In the rows, zero is written as 128.
Here are made-up elements, facts about them, and rows of numbers that follow some of those facts. Name the element behind each unnamed row.

There are 3 kinds of fact about the elements: mizas, fefezan, dusi.
trebeflas	mizas	flipal; piban	mizas	dapes; gepluk	mizas	pustun; kuplim	mizas	mopon; pustun	mizas	degro; moner	mizas	depeklin; nabim	mizas	zoma; dradosi	mizas	trerir; nodom	mizas	mesti
pazas	mizas	nados; zotis	mizas	bripak; mesti	mizas	trebeflas; zoste	mizas	drizol; drobrin	mizas	klokor; fezel	mizas	giplika; klokor	mizas	broklonek; migrum	mizas	nila; lefles	mizas	trenu
trome	mizas	nisi; bredis	mizas	dradosi; klasta	mizas	meskin; nados	mizas	tridrebru; skaral	mizas	vabraklo; skobrul	mizas	skorabe; didror	mizas	piban; kluzok	mizas	migrum; kupu	mizas	stumos
trerir	mizas	plebos; tridrebru	mizas	deron; stumos	mizas	skibir; nila	mizas	skozer; tristos	mizas	boklas; vefak	mizas	lefles; deron	mizas	drefu; flopom	mizas	gamoplin; bronol	mizas	tristos
drogedam	mizas	stazu; bovak	mizas	kluzok; grofligro	mizas	moler; letal	mizas	merun; skiplal	mizas	flopom; soduk	mizas	sugrir; klilofles	mizas	suzos; skono	mizas	plistur; sugrir	mizas	skenadren
vobran	mizas	zoskul; delol	mizas	flebam; zoskul	mizas	tubel; broklonek	mizas	roflan; depeklin	mizas	zoste; skibir	mizas	drenor; satir	mizas	klutik; motram	mizas	nabim; bodral	mizas	skono
roflan	mizas	drogedam; borok	mizas	dolom; stugrol	mizas	ninen; gamoplin	mizas	drobrin; meskin	mizas	borok; brati	mizas	grofligro; dapes	mizas	stuvom; tegim	mizas	daskol; mopon	mizas	mutrul
daskol	mizas	gegreza; tresun	mizas	grulol; skegun	mizas	bronol; fafer	mizas	bredis; plistur	mizas	fegrem; replan	mizas	saplik; trudrak	mizas	dredrar; degro	mizas	vafustek; kibeklom	mizas	danaflim
seflas	mizas	zibom; beklan	mizas	soduk; disa	mizas	ruze; boke	mizas	dradril; skedras	mizas	vebek; kolu	mizas	boke; bafubris	mizas	skedras; vabraklo	mizas	nodom; stazu	mizas	skobrul
pluses	mizas	ruge; flebam	mizas	fomal; tresa	mizas	kledrosa; mugro	mizas	brakorur; nistegram	mizas	disa; gristerol	mizas	kibeklom; triklik	mizas	bovak; klutik	mizas	fuvam; bedan	mizas	delol
buvitin	mizas	sebrur; zibom	mizas	letal; brulal	mizas	kaplibas; drizol	mizas	trosem; drefu	mizas	gepluk; dredrar	mizas	vefak; trenu	mizas	kupu; trosem	mizas	klasta; sebrur	mizas	klifli
merun	mizas	lefanal; tubel	mizas	skiplal; kloki	mizas	mibrulen; sorisi	mizas	rufla; skodizam	mizas	fezel; rufla	mizas	gusom; vonu	mizas	mabeska; drenor	mizas	motram; lefanal	mizas	bedan
skenadren	mizas	moner; suzos	mizas	sutri; stuvom	mizas	skegun; ninen	mizas	drisu; nebek	mizas	vobran; tusta	mizas	triflir; dolom	mizas	buvitin; vebek	mizas	kuplim; meplu	mizas	skodizam
nefepluk	mizas	fafer; moler	mizas	replan; voflik	mizas	sorisi; drebrar	mizas	vikledu; sutri	mizas	meplu; grumem	mizas	remes; muklel	mizas	koplutre; vafustek	mizas	stonek; ruze	mizas	muklel
skozer	mizas	trome; plebos	mizas	kloki; mogam	mizas	bodral; zoma	mizas	drebrar; mabeska	mizas	nistegram; bripak	mizas	plirapor; danaflim	mizas	skestol; stari	mizas	zotis; kledrosa	mizas	gristerol
skestol	mizas	tusta; grulol	mizas	nebek; tebrus	mizas	tegim; rogik	mizas	didror; plirapor	mizas	vonu; boklas	mizas	brati; triflir	mizas	grumem; drisu	mizas	rogik; klozokas	mizas	tresa
stonek	mizas	tresun; fomal	mizas	triklik; giplika	mizas	pazas; mutrul	mizas	pluses; vikledu	mizas	stugrol; mibrulen	mizas	seflas; gusom	mizas	klilofles; kaplibas	mizas	trudrak; vupestus	fefezan	a
trebeflas	fefezan	e; piban	fefezan	a; mastas	fefezan	d; gepluk	fefezan	d; ruge	fefezan	c; kuplim	fefezan	b; pustun	fefezan	a; saplik	fefezan	b; moner	fefezan	e
nabim	fefezan	d; dradosi	fefezan	d; nodom	fefezan	d; pazas	fefezan	b; gegreza	fefezan	c; klifli	fefezan	b; zotis	fefezan	b; mesti	fefezan	d; zoste	fefezan	c
drobrin	fefezan	a; fezel	fefezan	d; klokor	fefezan	a; migrum	fefezan	e; lefles	fefezan	e; trome	fefezan	b; bredis	fefezan	a; klasta	fefezan	b; nados	fefezan	a
skaral	fefezan	c; skobrul	fefezan	c; didror	fefezan	a; kluzok	fefezan	b; kupu	fefezan	c; trerir	fefezan	a; tridrebru	fefezan	c; gobre	fefezan	d; stumos	fefezan	d
nila	fefezan	b; tristos	fefezan	e; vefak	fefezan	d; deron	fefezan	e; flopom	fefezan	d; bronol	fefezan	b; drogedam	fefezan	d; bovak	fefezan	a; grofligro	fefezan	e
letal	fefezan	c; skiplal	fefezan	e; soduk	fefezan	c; klilofles	fefezan	b; skono	fefezan	b; sugrir	fefezan	c; vobran	fefezan	e; delol	fefezan	a; zoskul	fefezan	d
broklonek	fefezan	c; depeklin	fefezan	b; skibir	fefezan	c; satir	fefezan	c; motram	fefezan	a; bodral	fefezan	c; skorabe	fefezan	c; roflan	fefezan	b; borok	fefezan	e
stugrol	fefezan	e; gamoplin	fefezan	e; meskin	fefezan	a; brati	fefezan	a; dapes	fefezan	b; tegim	fefezan	c; mopon	fefezan	c; daskol	fefezan	a; tresun	fefezan	b
skegun	fefezan	e; fafer	fefezan	b; plistur	fefezan	d; replan	fefezan	d; trudrak	fefezan	d; degro	fefezan	a; kibeklom	fefezan	b; seflas	fefezan	c; beklan	fefezan	d
disa	fefezan	a; boke	fefezan	b; skedras	fefezan	e; kolu	fefezan	b; bafubris	fefezan	b; vabraklo	fefezan	e; stazu	fefezan	e; pluses	fefezan	d; flebam	fefezan	a
flipal	fefezan	b; tresa	fefezan	e; mugro	fefezan	b; nistegram	fefezan	d; gristerol	fefezan	b; fidruram	fefezan	a; triklik	fefezan	c; klutik	fefezan	e; bedan	fefezan	a
buvitin	fefezan	a; zibom	fefezan	b; brulal	fefezan	a; drizol	fefezan	e; drefu	fefezan	c; dredrar	fefezan	d; trenu	fefezan	e; trosem	fefezan	a; sebrur	fefezan	e
merun	fefezan	a; tubel	fefezan	a; kloki	fefezan	c; sorisi	fefezan	c; skodizam	fefezan	b; rufla	fefezan	b; vonu	fefezan	a; drenor	fefezan	e; brakorur	fefezan	d
lefanal	fefezan	e; skenadren	fefezan	c; suzos	fefezan	e; stuvom	fefezan	e; ninen	fefezan	c; nebek	fefezan	d; nisi	fefezan	e; tusta	fefezan	a; dolom	fefezan	a
vebek	fefezan	c; meplu	fefezan	d; nefepluk	fefezan	b; moler	fefezan	a; voflik	fefezan	e; drebrar	fefezan	d; sutri	fefezan	e; grumem	fefezan	b; muklel	fefezan	e
vafustek	fefezan	d; ruze	fefezan	a; skozer	fefezan	a; plebos	fefezan	c; mogam	fefezan	a; fegrem	fefezan	e; zoma	fefezan	b; mabeska	fefezan	a; bripak	fefezan	c
dabruplo	fefezan	b; danaflim	fefezan	d; stari	fefezan	c; kledrosa	fefezan	a; remes	fefezan	b; skestol	fefezan	b; grulol	fefezan	d; tebrus	fefezan	a; koplutre	fefezan	a
rogik	fefezan	d; nuli	fefezan	b; plirapor	fefezan	c; boklas	fefezan	d; triflir	fefezan	e; dradril	fefezan	e; pimam	fefezan	a; drisu	fefezan	e; klozokas	fefezan	b
stonek	fefezan	d; fomal	fefezan	e; giplika	fefezan	e; mutrul	fefezan	b; vikledu	fefezan	e; fuvam	fefezan	c; mibrulen	fefezan	d; gusom	fefezan	a; kaplibas	fefezan	a
vupestus	dusi	h; trebeflas	dusi	h; piban	dusi	f; mastas	dusi	g; gepluk	dusi	g; ruge	dusi	f; kuplim	dusi	f; pustun	dusi	h; saplik	dusi	h
moner	dusi	f; nabim	dusi	h; dradosi	dusi	g; nodom	dusi	f; pazas	dusi	g; gegreza	dusi	g; klifli	dusi	g; zotis	dusi	g; mesti	dusi	f
zoste	dusi	h; drobrin	dusi	g; fezel	dusi	h; klokor	dusi	h; migrum	dusi	h; lefles	dusi	f; trome	dusi	f; bredis	dusi	g; klasta	dusi	f
nados	dusi	g; skaral	dusi	f; skobrul	dusi	f; didror	dusi	f; kluzok	dusi	h; kupu	dusi	f; trerir	dusi	f; tridrebru	dusi	f; gobre	dusi	g
stumos	dusi	f; nila	dusi	h; tristos	dusi	h; vefak	dusi	h; deron	dusi	g; flopom	dusi	f; bronol	dusi	f; drogedam	dusi	h; bovak	dusi	h
grofligro	dusi	g; letal	dusi	f; skiplal	dusi	g; soduk	dusi	f; klilofles	dusi	g; skono	dusi	f; sugrir	dusi	f; vobran	dusi	h; delol	dusi	h
zoskul	dusi	f; broklonek	dusi	g; depeklin	dusi	g; skibir	dusi	g; satir	dusi	f; motram	dusi	f; bodral	dusi	f; skorabe	dusi	f; roflan	dusi	f
borok	dusi	f; stugrol	dusi	f; gamoplin	dusi	h; meskin	dusi	f; brati	dusi	f; dapes	dusi	g; tegim	dusi	g; mopon	dusi	h; daskol	dusi	g
tresun	dusi	g; skegun	dusi	h; fafer	dusi	h; plistur	dusi	f; replan	dusi	h; trudrak	dusi	g; degro	dusi	h; kibeklom	dusi	f; seflas	dusi	h
beklan	dusi	f; disa	dusi	g; boke	dusi	f; skedras	dusi	h; kolu	dusi	g; bafubris	dusi	f; vabraklo	dusi	g; stazu	dusi	h; pluses	dusi	g
flebam	dusi	h; flipal	dusi	h; tresa	dusi	h; mugro	dusi	g; nistegram	dusi	g; gristerol	dusi	h; fidruram	dusi	f; triklik	dusi	g; klutik	dusi	f
bedan	dusi	h; buvitin	dusi	f; zibom	dusi	g; brulal	dusi	h; drizol	dusi	g; drefu	dusi	f; dredrar	dusi	h; trenu	dusi	f; trosem	dusi	g
sebrur	dusi	g; merun	dusi	f; tubel	dusi	g; kloki	dusi	h; sorisi	dusi	f; skodizam	dusi	g; rufla	dusi	h; vonu	dusi	g; drenor	dusi	f
brakorur	dusi	h; lefanal	dusi	f; skenadren	dusi	f; suzos	dusi	g; stuvom	dusi	h; ninen	dusi	g; nebek	dusi	f; nisi	dusi	g; tusta	dusi	h
dolom	dusi	f; vebek	dusi	f; meplu	dusi	g; nefepluk	dusi	f; moler	dusi	g; voflik	dusi	g; drebrar	dusi	f; sutri	dusi	f; grumem	dusi	f
muklel	dusi	h; vafustek	dusi	g; ruze	dusi	f; skozer	dusi	g; plebos	dusi	g; mogam	dusi	h; fegrem	dusi	g; zoma	dusi	h; mabeska	dusi	f
bripak	dusi	g; dabruplo	dusi	g; danaflim	dusi	g; stari	dusi	h; kledrosa	dusi	h; remes	dusi	f; skestol	dusi	g; grulol	dusi	g; tebrus	dusi	h
koplutre	dusi	f; rogik	dusi	h; nuli	dusi	h; plirapor	dusi	f; boklas	dusi	g; triflir	dusi	f; dradril	dusi	h; pimam	dusi	g; drisu	dusi	h
klozokas	dusi	h; stonek	dusi	f; fomal	dusi	h; giplika	dusi	g; mutrul	dusi	g; vikledu	dusi	g; fuvam	dusi	f; mibrulen	dusi	f; gusom	dusi	g
kaplibas	dusi	h

Some elements and their rows:
pustun: [117  93 127 107 141 188 153 128  95 154 164  80  71 144 127 106 143 167
  69 116 117 180 114 129  99  90 166 162 123 162 120 137 129 160 134]
disa: [105 117 123 101 151 151 120 120 103 137 149 118  63 127 140 132 124 158
 121 123 172 155 123 123 106 103 205 139 114 174 139 148 106 178 152]
daskol: [ 98 118 120 108 151 145 123 116 105 129 145 118  65 123 140 136 128 160
 117 124 163 156 122 124 104 108 206 136 118 168 137 149 109 178 149]
nila: [ 98  97 134  84 141 171 158 111  80 178 176 111  64 141 125 136 160 157
  62 141 137 196 120 118  97  93 182 139 117 174 109 120 129 152 147]
zotis: [ 83 126 133  94 151 155 124 128  96 140 156 130  71 136 144 140 130 156
 104 132 185 172 129 122  99 102 210 140 119 171 141 126 107 181 154]
drefu: [129 126 120  88 132 159 148 136  78 133 167  63 100 130 126 116 137 156
 107 127 132 182 136 165  91 104 190 150 140 173 164  92 144 194 147]
triklik: [100 108 115  96 132 132 126 116  85 147 157 129  49 119 140 148 147 154
 113 132 180 165 108 114  90  91 215 134 115 183 139 129 105 183 163]
letal: [136 117 110  69 116 130 157 103  66 165 174  91  71 109 121 150 163 150
 122 144 143 182 129 147  92 100 208 122 129 187 156  95 142 171 160]
skibir: [ 90 132 139 102 163 143 122 124  90 148 140 126  71 133 139 136 116 156
 118 126 176 149 132 123 100 118 198 136  95 177 128 127 110 179 150]
kupu: [127 141 136  78 149 147 151 114  71 163 160  87  95 126 119 135 131 154
 126 136 139 169 154 156 104 126 190 127 111 179 146  95 150 169 149]
drebrar: [129 139 127  72 152 142 154 112  79 162 150  74  89 127 115 133 125 158
 138 133 133 152 151 163 109 129 190 124  99 171 136 100 143 160 136]
dradosi: [110 110 112  95 143 140 124 118  99 138 154 116  49 125 135 142 129 159
 122 126 176 156 114 122 102  95 211 137 113 172 133 142 101 174 153]
moner: [131 138 144  58 153 176 144  94  93 156 191 105 112 123 134 128 139 139
 119 142 155 194 166 152 124 116 203 122 152 191 162 130 156 167 151]
drenor: [105 151 140  58 146 162 160 102  88 171 157  95 109 125 139 120 145 144
 125 138 144 164 154 163 107 129 199 120 115 182 150 104 151 163 131]
vabraklo: [ 79 130 131  88 146 164 130 116 109 144 153 134  79 128 159 122 142 148
 110 128 182 161 124 126 101 102 213 139 123 177 146 143 112 177 142]
nisi: [ 56 130 120 113 153 143 130  91 117 116 141 138  84 114 156 139 157 156
  96 137 153 169 126 126  98 127 216 120 138 157 143 155 122 181 142]
vikledu: [ 67 144 141  83 158 158 134 114 105 157 135 133  84 133 159 120 132 145
 118 127 179 141 130 128 101 121 206 131  95 177 129 132 112 172 132]

Which element is each row?
No name comes twice in this set of rows, the named rows included.
[ 67 138 139  91 159 147 131 130  93 151 137 128  73 139 144 137 126 155
 111 131 181 153 131 127  95 117 205 135  93 171 127 112 106 177 143] -> dapes
[ 99 120 123 103 152 146 124 120 101 138 142 116  65 127 140 131 125 158
 122 122 169 150 123 125 103 109 204 138 108 172 134 143 107 176 146] -> moler
[104 113 112 109 144 159 120 143 108 115 148  94  66 137 140 118 119 166
 109 114 166 156 113 135  97  92 202 159 125 160 144 138 100 193 145] -> gepluk
[115  96 125 101 156 165 153 104  90 161 163  94  64 139 115 130 142 167
  76 130 117 176 124 124 108 107 172 139 111 160 100 140 132 148 136] -> replan
[114 140 130  64 135 165 157 102  91 159 171  94 105 119 140 123 155 146
 117 139 143 179 148 161 104 115 205 127 139 180 163 113 151 166 141] -> triflir
[118 125 113  50 110 148 166  92  83 170 175  99  83 106 139 136 181 140
 121 146 150 182 127 153  93 100 219 118 137 189 161 105 144 165 146] -> lefanal
[ 74 134 134  87 149 161 132 115 108 148 145 132  80 130 160 122 139 148
 112 127 180 153 124 126  98 109 211 135 113 176 140 138 111 176 140] -> grofligro
[ 71 109 131 107 155 169 160  79 105 148 158 116  89 125 138 129 173 159
  53 141 105 192 128 124 102 125 181 124 137 154 111 151 146 154 129] -> dradril
[103 125 147  82 171 178 110  99 114 136 178 149  90 131 152 131 121 140
 110 134 195 183 149 115 127 107 211 130 142 190 145 170 120 178 158] -> drizol
[ 92 120 145 104 129 202 164 116 101 194 176 121  70 135 144 118 159 177
  71 127 131 182 138 122 106  92 178 154 126 153 143 149 141 120 137] -> gamoplin
[ 84 112 115  83 130 138 131 116  89 150 162 135  51 123 143 153 155 151
 106 140 189 175 109 116  89  89 223 131 119 179 139 121 101 179 161] -> zibom
[146 114 103  66 121 134 154 102  77 158 173  79  66 111 114 147 155 155
 131 140 140 174 129 153 101 100 208 122 127 178 150 107 138 165 152] -> mibrulen
[136 133 145  65 162 169 135 104  81 151 197 104 107 132 118 146 126 147
 115 148 159 209 175 149 126 116 200 122 150 187 157 117 153 172 165] -> klasta

Now the same elements, written a new way:
Known rows:
sorisi: [168 151 131 156  94 110 122 117 108 140 160  95 163 128  96 104  91 152
 156 179  62 124 112 148 100 126 139]
mugro: [164 148 105 144 111  97 122 172 105 139 128  85 142 147 125  91 111  68
 146 169  72 132 101 126 105 118 130]
klifli: [164 164 110 139 165 101 112 191 157 116 132  56 143 130 137  84 108  66
 116 186  74 136 106 128 115 131 139]
meskin: [169 157 112 141 101 123 115  73  89 149 140 173 155 124 101  93  85 143
 157 186  61 164 113 142  83 132 139]
satir: [167 149 132 157 102 113 122 119 113 141 158  97 161 122  97 104  92 148
 152 181  61 124 110 150  98 129 130]
drizol: [171 153 103 135 123 125 109 116  53 159 121 117 136 178 126  90 118  72
 139 167  77 153  94 142  88 119 136]
vupestus: [152 171 109 144 164 102 120 131 175  71 152 154 166 117 130 155 118 121
 120 196  55 127  91 115 115 135 157]
rufla: [158 160 100 147 109  94 127 112 144 110 152 189 170 151 117 150 124 126
 156 178  54 125  89 111 113 111 155]
nados: [167 155 109 140  81  80 128 168  62 113 137  72 141 149 122  92 110  87
 163 162  74 122 107 121 111 113 178]
fegrem: [164 153 113 142 166 116 109 177 141 106 138  43 133 135 136  74 123  67
 101 176  78 133 105 137 120 130 143]
letal: [153 142 130 161  87 108 117 101 133 139 163  98 161 128 102 100  96 123
 159 180  62 108 115 159  91 132 115]
bafubris: [166 143 112 151  91 116 122 111 139 143 152 145 156 113  99  75  97 138
 153 180  59 148 116 135 108 122 127]
vobran: [157 143 104 155 127 123 137 114 108  91 152 190 160 131 117 127 144 103
 129 181  52 125  78 129 134 116 143]
kupu: [170 144 132 158 105 116 121 126 116 149 155  90 159 120  94 115  90 163
 145 174  61 129 109 142  93 128 119]
stugrol: [169 126 116 155  99 133 117 110 136 142 156 113 142 112  94  84 110 163
 125 159  63 152 113 132 106 120 110]
vebek: [167 148 130 157 100 114 122 117 108 144 158  99 162 124  97 104  92 148
 154 180  61 124 110 150  98 129 130]
stonek: [168 145 119 153  88 115 136 125 107 121 158 140 152 105  97  66 100 130
 150 182  56 141 115 139 125 123 139]

Name these rows:
No name comes twice in this set of rows, the named rows included.
[154 147 122 153 102  90 118 163  90 139 138  42 148 162 126 117 111  59
 154 166  74  94  98 148  87 126 120] -> triklik
[148 144 101 152 111 113 120  86 142 104 157 182 160 154 121 141 142 108
 138 170  57 117  86 128 110 117 135] -> migrum
[168 137 118 152  94 118 124 125 140 145 154 124 146 109  93  98  95 161
 137 165  59 150 115 125  98 125 106] -> drebrar
[167 149 132 158 111 117 124 124 113 137 157  95 161 116  98 101  93 143
 147 185  60 125 109 152 102 131 128] -> skobrul
[169 156 105 140  86  80 123 169  91 132 138  77 145 163 122  85 112  84
 164 161  74 126 108 120 114 106 169] -> skodizam
[163 150 110 142 107  97 124 168  91 134 132  83 137 150 124  97 111  70
 141 166  71 130 101 128 101 121 127] -> pluses
[164 140 116 151  87 114 124 113 119 131 150 130 150 101  96  93  92 152
 148 173  60 147 116 130  97 129 126] -> brati
[156 145 103 152 125 121 127 101 122 103 152 188 159 144 118 139 141 113
 131 175  55 128  80 126 119 117 138] -> stazu
[165 160 118 147 149 119 112 136 198 114 157 107 156  93 111  67  92 133
 120 198  61 151 122 137 122 137 137] -> remes
[172 158 108 141 106 126 114  75 113 164 140 181 158 135 100  82  88 139
 158 189  60 169 112 141  90 125 131] -> klasta
[162 141 110 147 113 105 135 175  54 121 122  98 137 120 123  90 111  55
 141 176  68 132  92 134 107 127 124] -> drobrin
[155 163 108 146 177 119 114 120 190  75 160 144 161 130 131 135 136 118
 101 189  59 129  90 125 127 129 154] -> dradril
[167 145 106 148 104  97 136 188  77 126 129  89 142 134 122  74 115  59
 150 174  68 128  97 129 125 115 139] -> tresun
[159 148 101 151 120 102 127 130 161 121 147 176 164 138 114 167 124 141
 138 170  53 132  84 102 106 114 122] -> zoma

